Below are the code and all the weights of a small trained network. Each question names an input and a class and asks about switching units off, where a switched-off unit gives its printed mean instead of its output.

import numpy as np


def w(rows, s, z=0):
    codes = np.array(rows[::2]) - 128.0
    scale = np.full(codes.shape[1], s)
    scale[-1] = z or s
    return codes * scale


def f(y):
    return y / 2 * (1 + np.tanh(0.7978845608 * (y + 0.044715 * y**3)))


def log_softmax(a):
    a = a - a.max(-1, keepdims=True)
    return a - np.log(np.exp(a).sum(-1, keepdims=True))


def net(x, mask):
    res = np.array(x, float).reshape(1, 8) / 4 @ E
    y = f(res @ A[0][:, :-1].T + A[0][:, -1])
    res = res + np.where(mask, y, B[0][:, -1]) @ B[0][:, :-1]
    return log_softmax(res[-1] @ U[:, :-1].T + U[:, -1])


A, B = {}, {}
E = w([
[225,81,175,39,177,132,93,75,128,121,147],'x0',
[136,212,125,199,108,130,31,124,97,179,2],'x1',
[59,105,185,79,154,27,157,191,205,80,103],'x2',
[13,106,143,127,72,69,106,74,80,123,103],'x3',
[49,215,106,191,169,113,191,171,98,65,167],'x4',
[183,77,223,116,122,125,157,236,148,179,90],'x5',
[208,81,208,188,205,132,168,220,63,80,140],'x6',
[145,72,129,176,193,127,60,116,22,243,32],'x7',
],0.0066)
A[0] = w([
[144,123,173,184,160,122,174,168,43,125,133,79],'N0',
[228,82,192,83,156,174,104,111,143,161,119,255],'N1',
[147,135,149,131,141,130,254,146,130,40,171,202],'N2',
[163,130,103,162,158,197,67,103,50,140,128,199],'N3',
[70,179,52,64,42,152,124,32,147,145,150,214],'N4',
[83,124,119,114,97,126,165,121,115,102,143,167],'N5',
[136,137,93,181,112,165,69,78,68,160,113,169],'N6',
],0.0084,0.0043)
B[0] = w([
[146,129,111,170,83,173,104,104,2,195,204,184],'N0',
[193,88,131,33,43,122,126,241,156,184,78,252],'N1',
[85,160,69,114,120,183,55,132,192,43,230,228],'N2',
[153,126,55,21,207,142,236,161,84,113,80,217],'N3',
[225,121,26,200,91,68,166,69,134,64,132,224],'N4',
[56,92,126,194,86,93,101,114,107,79,151,162],'N5',
[106,197,112,134,195,138,209,99,58,114,37,209],'N6',
],0.0074,0.012)
U = w([
[119,183,109,127,243,128,203,107,28,150,31,145],'0',
[64,131,213,215,115,164,73,126,37,180,181,80],'1',
[227,179,114,144,104,152,151,151,124,133,164,108],'2',
[102,133,103,203,91,61,130,34,155,66,163,146],'3',
[2,197,154,92,193,156,147,173,166,38,173,124],'4',
[132,135,253,169,213,175,143,8,170,198,142,2],'5',
[70,170,241,199,81,63,100,167,78,176,18,133],'6',
[154,69,216,40,87,109,124,168,173,161,87,182],'7',
],0.0073)

Each question gives the input, the list of numbers given to net, and the class t.
The units are the neurons (one row each of A and B). Each row of codes is followed by its name. A weight is (code - 128) times the scale printed after its matrix; where a second scale follows, it is the last column's (A, B and U).
mask holds one flag per neuron, in row order. A switched-off neuron (its flag False) gives its mean, the last column of its row in B, instead of its output. The means were averaged over made-up inputs and are rounded, as every weight is.
A unit's drop is (log p(t) with every unit on - log p(t) with that unit switched off) / (log p(t) with every unit on - log p(t) with every unit switched off).
The circuit of an input: a set's keep is (log p(t) with only the set's units on - log p(t) with every unit switched off) / (log p(t) with every unit on - log p(t) with every unit switched off). Starting from all 7 units, units are removed one at a time, each time the one whose removal leaves the highest keep (on an exact tie, the one counted first), for as long as the keep stays at least 0.8.
units of the circuit, in order: the units of the circuit, biggest drop first
k most important neurons: the k neurons with the biggest drops, biggest first
drop when u is switched off: that unit's drop, to one decimal
input [5,-3,6,-6,5,-6,5,2], class 4: units of the circuit, in order	N2
input [-2,7,-3,-1,4,6,-5,-4], class 3: 2 most important neurons	N1, N3
input [-7,1,-7,-5,4,-1,2,-4], class 4: units of the circuit, in order	N2, N1
input [4,6,0,-3,-3,-8,3,-8], class 3: 4 most important neurons	N1, N4, N3, N0
input [-1,-2,6,0,0,3,-2,0], class 4: units of the circuit, in order	N1, N4
input [-2,2,5,1,-8,-6,7,-7], class 4: units of the circuit, in order	N4, N1
input [6,-5,3,-8,4,3,-3,2], class 7: 2 most important neurons	N1, N4
input [-3,-2,-7,7,-1,7,6,-3], class 1: 2 most important neurons	N0, N4
input [0,2,0,6,0,0,-6,2], class 3: 2 most important neurons	N4, N3
input [-8,-6,-6,8,8,-4,6,-2], class 3: units of the circuit, in order	N5, N3
input [7,-4,6,0,0,-8,7,0], class 4: 2 most important neurons	N2, N4
input [-2,-6,-4,8,-1,8,6,-1], class 1: units of the circuit, in order	N0, N3
input [7,-3,-6,-2,-4,-8,3,2], class 0: 2 most important neurons	N3, N6
input [8,6,4,8,5,5,4,0], class 6: units of the circuit, in order	N3
input [-8,-4,-4,6,4,5,0,-8], class 3: units of the circuit, in order	N4, N5
input [-5,2,-8,-5,-1,-6,-5,-3], class 0: 2 most important neurons	N6, N3
input [8,0,1,-1,7,8,1,7], class 7: 3 most important neurons	N1, N6, N4
input [4,-1,2,-7,-2,2,0,-4], class 7: 2 most important neurons	N1, N4
input [-5,-4,7,1,-3,5,-2,0], class 4: drop when N1 is switched off	1.2
input [2,-8,-3,2,4,-7,4,2], class 4: units of the circuit, in order	N2
